Below are the code and all the weights of a small trained network. Each question names an input and a class and asks about switching units off, where a switched-off unit gives its printed mean instead of its output.

import numpy as np


def w(rows, s, z=0):
    codes = np.array(rows[::2]) - 128.0
    scale = np.full(codes.shape[1], s)
    scale[-1] = z or s
    return codes * scale


def norm(h):
    return h / np.sqrt((h * h).mean(-1, keepdims=True) + 1e-5)


def f(y):
    return y / 2 * (1 + np.tanh(0.7978845608 * (y + 0.044715 * y**3)))


def log_softmax(a):
    a = a - a.max(-1, keepdims=True)
    return a - np.log(np.exp(a).sum(-1, keepdims=True))


def net(x, mask):
    res = np.array(x, float).reshape(1, 4) / 4 @ E
    u = 0
    for l in range(2):
        y = f(norm(res) @ A[l][:, :-1].T + A[l][:, -1])
        res = res + np.where(mask[u : u + 3], y, B[l][:, -1]) @ B[l][:, :-1]
        u += 3
    return log_softmax(norm(res)[-1] @ U[:, :-1].T + U[:, -1])


A, B = {}, {}
E = w([
[97,107,166,97,85,122,158,75,116,126],'x0',
[104,170,128,141,130,126,123,132,123,134],'x1',
[143,78,158,96,155,194,121,125,147,143],'x2',
[56,93,101,182,246,50,96,63,173,154],'x3',
],0.012)
A[0] = w([
[134,135,89,93,56,71,108,136,103,86,7],'L0N0',
[95,108,255,131,83,95,196,56,114,80,18],'L0N1',
[101,178,97,136,66,45,114,138,105,145,4],'L0N2',
],0.0089,0.0031)
B[0] = w([
[159,9,124,119,112,39,48,124,93,158,195],'L0N0',
[155,160,77,96,67,148,167,181,142,215,253],'L0N1',
[111,144,182,218,31,180,102,95,109,143,225],'L0N2',
],0.012,0.0044)
A[1] = w([
[196,159,191,33,42,209,148,198,92,106,161],'L1N0',
[140,108,98,63,167,254,196,194,214,182,218],'L1N1',
[227,157,110,182,187,87,158,212,157,29,8],'L1N2',
],0.0073,0.0017)
B[1] = w([
[128,115,197,126,164,8,212,115,102,142,246],'L1N0',
[74,183,83,216,74,150,83,64,142,183,209],'L1N1',
[123,178,84,122,79,123,134,169,205,116,148],'L1N2',
],0.014,0.011)
U = w([
[84,53,190,135,253,25,205,133,110,81,252],'0',
[105,121,149,196,133,110,172,156,152,160,233],'1',
[125,88,172,219,114,109,104,120,96,190,121],'2',
[165,166,73,147,100,85,166,195,186,216,40],'3',
[125,134,118,107,200,154,167,170,69,100,35],'4',
[135,43,121,78,139,230,117,212,78,30,3],'5',
],0.0074,0.0033)

Each question gives the input, the list of numbers given to net, and the class t.
The units are the neurons (one row each of A and B). Each row of codes is followed by its name. A weight is (code - 128) times the scale printed after its matrix; where a second scale follows, it is the last column's (A, B and U).
mask holds one flag per neuron, layer by layer. A switched-off neuron (its flag False) gives its mean, the last column of its row in B, instead of its output. The means were averaged over made-up inputs and are rounded, as every weight is.
A unit's drop is (log p(t) with every unit on - log p(t) with that unit switched off) / (log p(t) with every unit on - log p(t) with every unit switched off).
The circuit of an input: a set's keep is (log p(t) with only the set's units on - log p(t) with every unit switched off) / (log p(t) with every unit on - log p(t) with every unit switched off). Starting from all 6 units, units are removed one at a time, each time the one whose removal leaves the highest keep (on an exact tie, the one counted first), for as long as the keep stays at least 0.8.
units of the circuit, in order: the units of the circuit, biggest drop first
k most important neurons: the k neurons with the biggest drops, biggest first
k most important neurons of layer l: the k neurons of layer l with the biggest drops, biggest first
drop when u is switched off: that unit's drop, to one decimal
input [1,4,3,-8], class 0: 2 most important neurons => L1N0, L0N1
input [5,-3,0,-1], class 3: units of the circuit, in order => L0N1
input [5,1,4,4], class 3: 3 most important neurons => L0N1, L1N0, L0N2
input [-2,-3,5,-8], class 0: 2 most important neurons => L1N0, L0N1
input [-5,-6,-8,-4], class 2: 2 most important neurons of layer 0 => L0N0, L0N2
input [-5,1,1,3], class 3: 2 most important neurons => L1N0, L1N2
input [-3,2,-5,-7], class 0: 2 most important neurons => L1N0, L1N1
input [0,-5,1,-5], class 0: 2 most important neurons => L1N0, L0N1
input [-1,-7,-7,-8], class 0: 2 most important neurons => L1N0, L1N1
input [6,-5,0,-6], class 0: 2 most important neurons of layer 1 => L1N0, L1N2
input [-4,1,-6,-1], class 2: 2 most important neurons of layer 1 => L1N0, L1N2
input [8,6,5,-2], class 3: 3 most important neurons => L0N1, L1N1, L0N2
input [1,4,-3,-8], class 0: 2 most important neurons => L1N0, L1N1
input [7,5,2,-2], class 3: drop when L1N2 is switched off => -0.1
input [2,-5,-3,-7], class 0: drop when L1N2 is switched off => 0.0
input [4,-5,1,-7], class 0: drop when L1N0 is switched off => 1.1
